Below is a small trained network, with its code and all its weights. Each question gives an input and a class and asks what happens when units are switched off, that is, made to give their printed mean instead of their output.

import numpy as np


def w(rows, s, z=0):
    codes = np.array(rows[::2]) - 128.0
    scale = np.full(codes.shape[1], s)
    scale[-1] = z or s
    return codes * scale


def f(y):
    return y / 2 * (1 + np.tanh(0.7978845608 * (y + 0.044715 * y**3)))


def log_softmax(a):
    a = a - a.max(-1, keepdims=True)
    return a - np.log(np.exp(a).sum(-1, keepdims=True))


def net(x, mask):
    res = np.array(x, float).reshape(1, 4) / 4 @ E
    y = f(res @ A[0][:, :-1].T + A[0][:, -1])
    res = res + np.where(mask, y, B[0][:, -1]) @ B[0][:, :-1]
    return log_softmax(res[-1] @ U[:, :-1].T + U[:, -1])


A, B = {}, {}
E = w([
[23,183,65,103,43,132,46,76,107],'x0',
[171,33,74,51,128,150,113,190,149],'x1',
[93,108,149,170,228,231,121,225,97],'x2',
[162,82,110,100,1,157,150,178,202],'x3',
],0.011)
A[0] = w([
[167,184,199,187,135,141,189,94,196,88],'neuron 1',
[137,50,81,111,57,133,126,234,122,158],'neuron 2',
[231,95,194,146,203,233,156,219,192,253],'neuron 3',
[139,20,104,73,15,150,146,214,180,160],'neuron 4',
[77,111,120,185,97,144,46,113,241,46],'neuron 5',
[39,240,214,221,141,95,187,134,123,240],'neuron 6',
[111,82,82,177,23,165,139,193,158,168],'neuron 7',
[142,119,93,145,134,86,126,89,144,11],'neuron 8',
[163,95,103,74,84,71,127,146,152,117],'neuron 9',
[121,79,49,42,206,182,102,174,110,222],'neuron 10',
[114,204,133,125,217,113,121,111,66,220],'neuron 11',
[171,83,29,103,57,165,156,179,176,79],'neuron 12',
[179,100,59,116,83,1,108,67,66,194],'neuron 13',
[185,160,210,221,126,72,59,93,22,141],'neuron 14',
[182,94,81,126,118,55,125,42,117,24],'neuron 15',
],0.0086,0.0058)
B[0] = w([
[91,42,98,182,198,89,135,154,73,165],'neuron 1',
[76,107,148,204,118,163,188,55,149,191],'neuron 2',
[54,100,128,223,138,152,111,97,184,249],'neuron 3',
[37,170,82,193,89,188,242,45,163,220],'neuron 4',
[109,93,158,150,186,75,86,119,144,149],'neuron 5',
[42,4,37,195,156,154,111,141,94,222],'neuron 6',
[125,159,223,219,110,80,98,135,211,189],'neuron 7',
[154,213,136,121,116,98,125,132,209,130],'neuron 8',
[76,69,169,171,121,58,71,135,141,167],'neuron 9',
[39,82,96,254,138,186,65,141,91,197],'neuron 10',
[56,76,86,215,158,150,136,102,141,199],'neuron 11',
[26,110,86,196,53,198,182,88,211,185],'neuron 12',
[158,163,247,182,42,129,164,78,219,196],'neuron 13',
[105,12,94,156,147,193,202,107,105,184],'neuron 14',
[152,77,173,196,38,89,129,80,159,156],'neuron 15',
],0.0092,0.02)
U = w([
[137,107,165,118,63,109,71,140,203,46],'0',
[38,123,114,132,243,177,145,192,38,251],'1',
[129,110,144,125,57,116,254,131,188,195],'2',
[184,206,91,119,40,113,118,73,59,2],'3',
],0.0099,0.0059)

Each question gives the input, the list of numbers given to net, and the class t.
The units are the neurons (one row each of A and B). Each row of codes is followed by its name. A weight is (code - 128) times the scale printed after its matrix; where a second scale follows, it is the last column's (A, B and U).
mask holds one flag per neuron, in row order. A switched-off neuron (its flag False) gives its mean, the last column of its row in B, instead of its output. The means were averaged over made-up inputs and are rounded, as every weight is.
A unit's drop is (log p(t) with every unit on - log p(t) with that unit switched off) / (log p(t) with every unit on - log p(t) with every unit switched off).
The circuit of an input: a set's keep is (log p(t) with only the set's units on - log p(t) with every unit switched off) / (log p(t) with every unit on - log p(t) with every unit switched off). Starting from the 12 units with the biggest drops (on a tie, the unit counted first), units are removed one at a time, each time the one whose removal leaves the highest keep (on an exact tie, the one counted first), for as long as the keep stays at least 0.8.
circuit, biggest first: the units of the circuit, biggest drop first
k most important neurons: the k neurons with the biggest drops, biggest first
drop of u: that unit's drop, to one decimal
input [8,-3,-2,5], class 0: circuit, biggest first => (neuron 5; neuron 14)
input [-4,8,-3,-7], class 0: 2 most important neurons => (neuron 6; neuron 13)
input [-7,0,-5,-7], class 1: circuit, biggest first => (neuron 1)
input [2,0,-3,0], class 0: circuit, biggest first => (neuron 4; neuron 14)
input [4,-6,-4,-2], class 1: 2 most important neurons => (neuron 6; neuron 4)
input [-7,-6,-6,-2], class 1: 3 most important neurons => (neuron 1; neuron 6; neuron 4)
input [3,-8,-6,-4], class 1: 2 most important neurons => (neuron 6; neuron 4)
input [5,-8,-3,2], class 1: 4 most important neurons => (neuron 6; neuron 4; neuron 12; neuron 7)
input [8,-8,4,4], class 1: drop of neuron 3 => 0.0
input [6,-2,-1,0], class 0: drop of neuron 10 => 0.2
input [4,3,-5,-8], class 2: drop of neuron 13 => 0.1
